-.38,.41,.37,-.26,.67,.67
-.53,-.12,-.42,.59,.28,-.03
ans = -.26

.22,-.59,.11,-.12
-.12,.29,-.07,.05
.21,-.15,.17,.05
ans = .29

.51,-.08,.16,-.04,-.23
-.45,-.22,-.26,-.15,-.25
.04,-.02,.50,-.14,.30
ans = -.26

-.32,.13,-.10,-.49,.21
-.46,-.48,-.38,-.23,-.19
.69,.20,.26,.44,-.16
ans = -.38

-.04,-.68,-.16,-.49,.18,-.43
-.20,-.16,.05,-.25,.41,-.10
-.09,-.41,.35,.16,-.05,-.38
ans = -.25

-.66,.01,.08,-.03
-.27,-.03,.06,-.41
-.53,-.03,.06,-.37
ans = -.03

-.06,-.40,-.32,.15
.01,-.01,.07,.51
ans = -.40
---
[[  9  -2  -6  21   4   0 -16   4 -15  26  20  -5   9  13  20]
 [ -1 -26  -4 -16 -11   6  41   1  -5  -8   5   1 -21   3   4]
 [ 28   4   0   7   6 -14 -25  11  10 -31  15  -1   2  -7  -6]
 [ 19  -2  -3  10 -23   7  -1  15  -2  -2  28 -13 -11  22  12]
 [  2 -26  -1   6  -7 -11  13 -13 -11 -22  -8  21 -23 -28  -2]
 [  2 -21  -9  -6   5 -23  14 -24   2 -13 -10  23 -10 -26  11]
 [ 30 -12   0  23 -10 -11 -19   9  -3 -16  24   2  -8  -4   7]
 [ 13 -15   7   3  18 -16 -27  18   6  -4   9 -16  17  -8 -22]
 [ -1   4 -13   1  16 -12 -10 -14  -1  31   5   0  20   7  26]] gives -6

[[-21   7 -15  19  20   6   6  14]
 [-23   6 -15  17  18   8   7  10]
 [ 35  19  23  13   9 -10   1  30]
 [-32   9 -19  19  13   8  10   1]
 [-25  -4 -10  -1  -2  20  13 -25]
 [-33   4 -19  13   8  13  11  -9]
 [ 34  16  23   9   6  -7   2  24]] gives 30

[[ -9   1  25  25  -3  23]
 [ -8  25   2   6 -18   8]
 [ -9   6  23  24  -6  22]
 [  1  18 -13 -22 -16 -17]
 [-15 -10 -29  -6   0 -27]] gives 22

[[ 77 132 109  12 115  89 117 147]
 [127 109 141  54 139 116 139 111]
 [111 133  74 213  66  89  69 126]
 [104 118 120  63 122 110 121 125]
 [ 86 100 112 170 126 155 126  96]
 [207 127 130 117  95  59  95 120]
 [ 81 112 110  57 124 114 124 118]
 [107 103 135  52 143 126 141 108]
 [ 81 119 107  79 119 138 118 125]] gives 126

[[ 757  324  495  184  638  933  254  120  778  445  218  310   10]
 [-677  533  395  626 -164  289  777  527  235 -125  492  993  617]
 [-117  411  607  612  515  322  643  387  611   77  384  601  388]
 [-453 -551  545  287  793   31  191 -159  408 -272 -196   32  426]
 [ 649  765  494  724  659  -91  588  748  438  628  693  301  467]] gives 388

[[ 21 -41  -3 -21 -28  15  15  29  22 -26  16  -3 -43 -33]
 [ 33 -48   2  25 -12 -47 -44 -22 -39 -36  30  -8  31   2]
 [ -7  18 -19 -23 -38  -9 -20  -4 -17 -25 -11  -2 -41  -3]
 [ 15  -2  17   3  12 -31 -43 -19 -31  13  -1 -15 -39  20]
 [ 28 -19 -46 -36 -18  -7 -23  19  27 -34   1 -21  18 -14]
 [-42  32  31  -5  15 -17  -2 -43  -6  -8 -10  -2   1 -37]
 [  3  -9 -10  11 -21 -11  32  -9  11  21   6 -19 -34 -43]
 [-29  -9  34 -30 -27  37  -3  -3  -1 -18 -13 -18  27 -18]
 [  8 -40 -36  16 -39 -26 -29 -18  23 -40  36 -21  -2 -35]] gives -3
---
array([ 13.8,   1.4, -14.1, -12.3, -15.9]) yields -14.1
array([ 0.153,  0.128,  0.006,  0.059, -0.134,  0.194]) yields 0.059
array([-9.9, -0.5,  9.5, 11.6]) yields -0.5
array([  42.955, -118.065,  -26.899,    5.984,  156.500,   40.277]) yields 5.984
array([ -5.05,   2.49,  12.23,  -9.85,  -7.05,  19.79, -13.59]) yields -7.05
array([-161.861,  155.482,  110.048,   64.201]) yields 155.482
array([-0.044, -0.138, -0.034, -0.133,  0.135]) yields -0.034
array([-0.670,  0.542,  1.411, -1.065,  1.739]) yields 1.411
array([  81.24,  -39.76,  -53.78, -154.13,  -98.50, -114.38,  150.41]) yields -98.50
array([ 1.16, -0.90,  0.59, -1.21]) yields -0.90
